Here is a tiny trained network, its code and every weight. The questions are about switching its units off for an input and a target symbol, where a switched-off unit gives its printed mean instead of its output.

import numpy as np


def w(rows, s, z=0):
    codes = np.array(rows[::2]) - 128.0
    scale = np.full(codes.shape[1], s)
    scale[-1] = z or s
    return codes * scale


def norm(h):
    return h / np.sqrt((h * h).mean(-1, keepdims=True) + 1e-5)


def f(y):
    return y / 2 * (1 + np.tanh(0.7978845608 * (y + 0.044715 * y**3)))


def softmax(a):
    e = np.exp(a - a.max(-1, keepdims=True))
    return e / e.sum(-1, keepdims=True)


def log_softmax(a):
    a = a - a.max(-1, keepdims=True)
    return a - np.log(np.exp(a).sum(-1, keepdims=True))


def net(x, mask):
    ids = ['αβγδεζηθλμπστφω'.index(c) for c in x.split()]
    T = len(ids)
    res = E[ids] + P[:T]
    r = norm(res)
    for j in range(2):
        rows = slice(2 * j, 2 * j + 2)
        q, k, v = (r @ M[0][rows].T for M in (Q, K, V))
        z = softmax(np.where(np.tri(T) > 0, q @ k.T / 2**0.5, -1e9)) @ v
        o = O[0][rows]
        res = res + np.where(mask[j], z, o[:, -1]) @ o[:, :-1]
    y = f(norm(res) @ A[0][:, :-1].T + A[0][:, -1])
    res = res + np.where(mask[2:18], y, B[0][:, -1]) @ B[0][:, :-1]
    return log_softmax(norm(res)[-1] @ U[:, :-1].T + U[:, -1])


Q, K, V, O, A, B = {}, {}, {}, {}, {}, {}
E = w([
[43,133,53,153,92,64,79,129,142],'α',
[67,175,29,161,124,103,87,110,148],'β',
[165,68,85,70,121,108,128,206,148],'γ',
[122,174,3,157,133,116,131,164,137],'δ',
[127,149,43,155,124,90,96,178,107],'ε',
[156,115,78,130,88,102,49,145,160],'ζ',
[140,127,108,160,151,127,48,172,100],'η',
[169,163,82,146,107,139,140,193,42],'θ',
[132,108,163,92,80,111,60,67,130],'λ',
[168,184,72,93,88,160,115,39,159],'μ',
[190,99,127,92,169,119,171,121,71],'π',
[214,103,149,82,126,165,166,171,156],'σ',
[152,126,137,103,208,115,164,104,155],'τ',
[106,161,210,128,178,185,133,131,146],'φ',
[133,152,175,78,138,109,150,65,120],'ω',
],0.021)
P = w([
[102,56,111,98,147,129,18,138,136],'0',
[115,86,147,224,70,53,188,111,158],'1',
[68,180,119,36,126,86,121,195,142],'2',
[118,64,101,140,161,184,67,110,96],'3',
[162,140,174,228,87,20,161,122,159],'4',
[138,217,144,48,138,60,102,178,144],'5',
[91,45,80,144,142,185,102,108,97],'6',
[214,184,200,211,110,4,123,130,160],'7',
[92,213,143,31,128,89,120,183,143],'8',
],0.027)
Q[0] = w([
[43,208,164,43,151,169,143,194,133],'H0',
[195,67,51,148,135,92,79,53,89],'H0',
[165,134,79,230,80,147,79,100,83],'H1',
[188,114,106,254,75,96,133,74,108],'H1',
],0.083)
K[0] = w([
[57,27,89,104,123,255,166,97,89],'H0',
[198,213,217,123,158,118,159,100,138],'H0',
[196,217,215,124,134,80,151,118,137],'H1',
[216,239,180,149,121,19,94,169,168],'H1',
],0.066)
V[0] = w([
[146,86,75,134,248,61,173,168,128],'H0',
[155,154,51,129,17,119,90,132,102],'H0',
[89,156,107,160,254,147,144,93,237],'H1',
[172,154,123,151,85,235,136,191,249],'H1',
],0.031)
O[0] = w([
[142,115,57,120,228,94,161,203,148,220],'H0',
[164,109,104,126,78,38,91,92,80,251],'H0',
[61,176,116,91,165,96,103,159,4,85],'H1',
[83,48,130,88,69,97,169,165,108,61],'H1',
],0.017,0.015)
A[0] = w([
[102,170,162,157,176,154,144,85,122,70],'N0',
[122,161,111,61,134,142,116,150,161,171],'N1',
[97,174,124,43,106,169,103,125,131,232],'N2',
[135,180,188,159,82,84,190,144,156,176],'N3',
[121,160,175,138,79,68,188,169,182,45],'N4',
[93,156,222,248,142,82,167,162,123,125],'N5',
[129,194,137,85,77,120,153,92,103,101],'N6',
[117,45,119,90,191,194,136,59,94,200],'N7',
[72,55,154,227,154,111,61,149,156,104],'N8',
[89,189,134,45,77,96,166,127,126,39],'N9',
[137,40,102,152,128,196,50,142,93,6],'N10',
[84,113,164,131,101,65,168,170,125,64],'N11',
[157,39,177,197,162,157,70,127,85,115],'N12',
[78,65,134,105,161,242,111,101,103,71],'N13',
[255,77,180,181,142,173,190,167,12,86],'N14',
[142,63,217,248,133,105,124,205,93,45],'N15',
],0.038,0.011)
B[0] = w([
[205,130,115,54,152,134,128,65,124,191],'N0',
[87,82,159,140,101,107,122,147,113,234],'N1',
[78,130,84,186,66,181,179,172,199,220],'N2',
[83,190,110,77,56,106,119,185,115,248],'N3',
[120,162,159,183,246,71,195,67,93,223],'N4',
[135,106,168,223,136,51,182,185,132,194],'N5',
[183,103,97,190,214,115,113,144,121,200],'N6',
[101,130,230,192,139,102,56,138,83,193],'N7',
[99,85,139,69,116,196,141,127,135,219],'N8',
[160,121,194,49,119,150,115,96,63,185],'N9',
[213,195,115,142,128,57,162,194,228,183],'N10',
[142,199,139,128,82,204,96,110,162,203],'N11',
[51,170,149,135,156,163,129,83,57,205],'N12',
[223,162,2,88,93,87,171,90,6,181],'N13',
[137,59,95,138,148,179,213,129,156,181],'N14',
[190,107,98,114,120,105,6,202,70,190],'N15',
],0.049,0.011)
U = w([
[73,156,135,26,111,113,99,141,102,208],'α',
[108,199,46,149,90,143,98,161,171,76],'β',
[80,103,167,114,45,103,150,179,175,183],'γ',
[149,67,71,76,105,49,85,140,144,101],'δ',
[166,142,76,50,204,130,123,156,161,105],'ε',
[148,192,136,52,106,58,178,102,194,75],'ζ',
[84,219,134,105,173,185,159,237,145,25],'η',
[159,116,115,152,115,177,199,115,180,254],'θ',
[74,183,202,163,107,156,148,106,127,213],'λ',
[158,110,108,255,135,114,92,85,153,85],'μ',
[93,70,186,171,201,128,143,82,115,226],'π',
[220,119,199,150,64,169,109,169,122,106],'σ',
[78,83,112,167,162,169,86,161,19,25],'τ',
[119,121,78,124,72,123,205,115,76,171],'φ',
[193,138,135,109,158,112,120,39,62,101],'ω',
],0.017,0.0066)

Each question gives the input, a string of symbols that net reads in full, and the target symbol t.
The units are the heads (2 rows each of Q, K, V and O) and the neurons (one row each of A and B). Each row of codes is followed by its name. A weight is (code - 128) times the scale printed after its matrix; where a second scale follows, it is the last column's (O, A, B and U).
mask holds one flag per unit, heads first, then neurons. A switched-off unit (its flag False) gives its mean, the last column of its rows in O or B, instead of its output. The means were averaged over made-up inputs and are rounded, as every weight is.
A unit's drop is (log p(t) with every unit on - log p(t) with that unit switched off) / (log p(t) with every unit on - log p(t) with every unit switched off).
The circuit of an input: a set's keep is (log p(t) with only the set's units on - log p(t) with every unit switched off) / (log p(t) with every unit on - log p(t) with every unit switched off). Starting from the 12 units with the biggest drops (on a tie, the unit counted first), units are removed one at a time, each time the one whose removal leaves the highest keep (on an exact tie, the one counted first), for as long as the keep stays at least 0.8.
circuit, biggest first: the units of the circuit, biggest drop first
unit that matters most: the unit with the biggest drop
k most important neurons: the k neurons with the biggest drops, biggest first
which heads matter: for each layer, one digit per head in row order, 1 if its drop is at least 0.15 and else 0, layers parted by /
input π φ ω, target ε: unit that matters most -> H1
input σ τ γ η σ μ γ, target σ: which heads matter -> 11
input θ β θ β ε η π, target π: circuit, biggest first -> N7; N14
input π ε φ θ ζ ε, target ζ: which heads matter -> 01
input μ ω ζ, target σ: which heads matter -> 11
input σ β φ θ, target φ: circuit, biggest first -> N13; H0; N2
input δ β π ω ω α ω, target ω: which heads matter -> 00
input π θ β π μ τ ε α τ, target δ: circuit, biggest first -> H0; N4
input β η τ, target τ: 4 most important neurons -> N6; N9; N2; N4
input τ μ π π λ μ θ, target μ: which heads matter -> 10
input σ θ η π α μ, target ε: circuit, biggest first -> H1; N0; H0
input σ θ σ ζ α μ ε, target μ: circuit, biggest first -> H0; N6
input δ ζ δ φ ε η, target φ: 2 most important neurons -> N13; N2
input γ τ π β τ θ, target τ: 3 most important neurons -> N6; N9; N2
input θ τ ε θ θ λ θ, target λ: unit that matters most -> N12
input η θ ε, target γ: circuit, biggest first -> N1; N13
input δ β θ β θ λ, target τ: 3 most important neurons -> N6; N9; N2
input ω μ θ λ, target μ: 2 most important neurons -> N6; N10
input η μ θ γ σ π μ τ γ, target σ: 3 most important neurons -> N9; N6; N2
input φ ε γ σ, target σ: unit that matters most -> H1
input β ζ ω σ ε γ, target λ: circuit, biggest first -> H1; N11; N4
input φ β γ σ, target σ: 2 most important neurons -> N7; N11
input η ε μ σ α θ, target λ: circuit, biggest first -> H1; N4; N11
input γ η σ θ α γ γ, target γ: 2 most important neurons -> N10; N4
input ω σ θ, target θ: circuit, biggest first -> H0; N2; N0
input γ ω σ μ ζ, target α: 2 most important neurons -> N3; N15
input ε λ ω γ τ ω π, target ω: which heads matter -> 10
input β η γ β ε η δ β ζ, target α: unit that matters most -> H1
input γ β φ σ, target φ: which heads matter -> 11
input θ α τ, target ζ: which heads matter -> 01
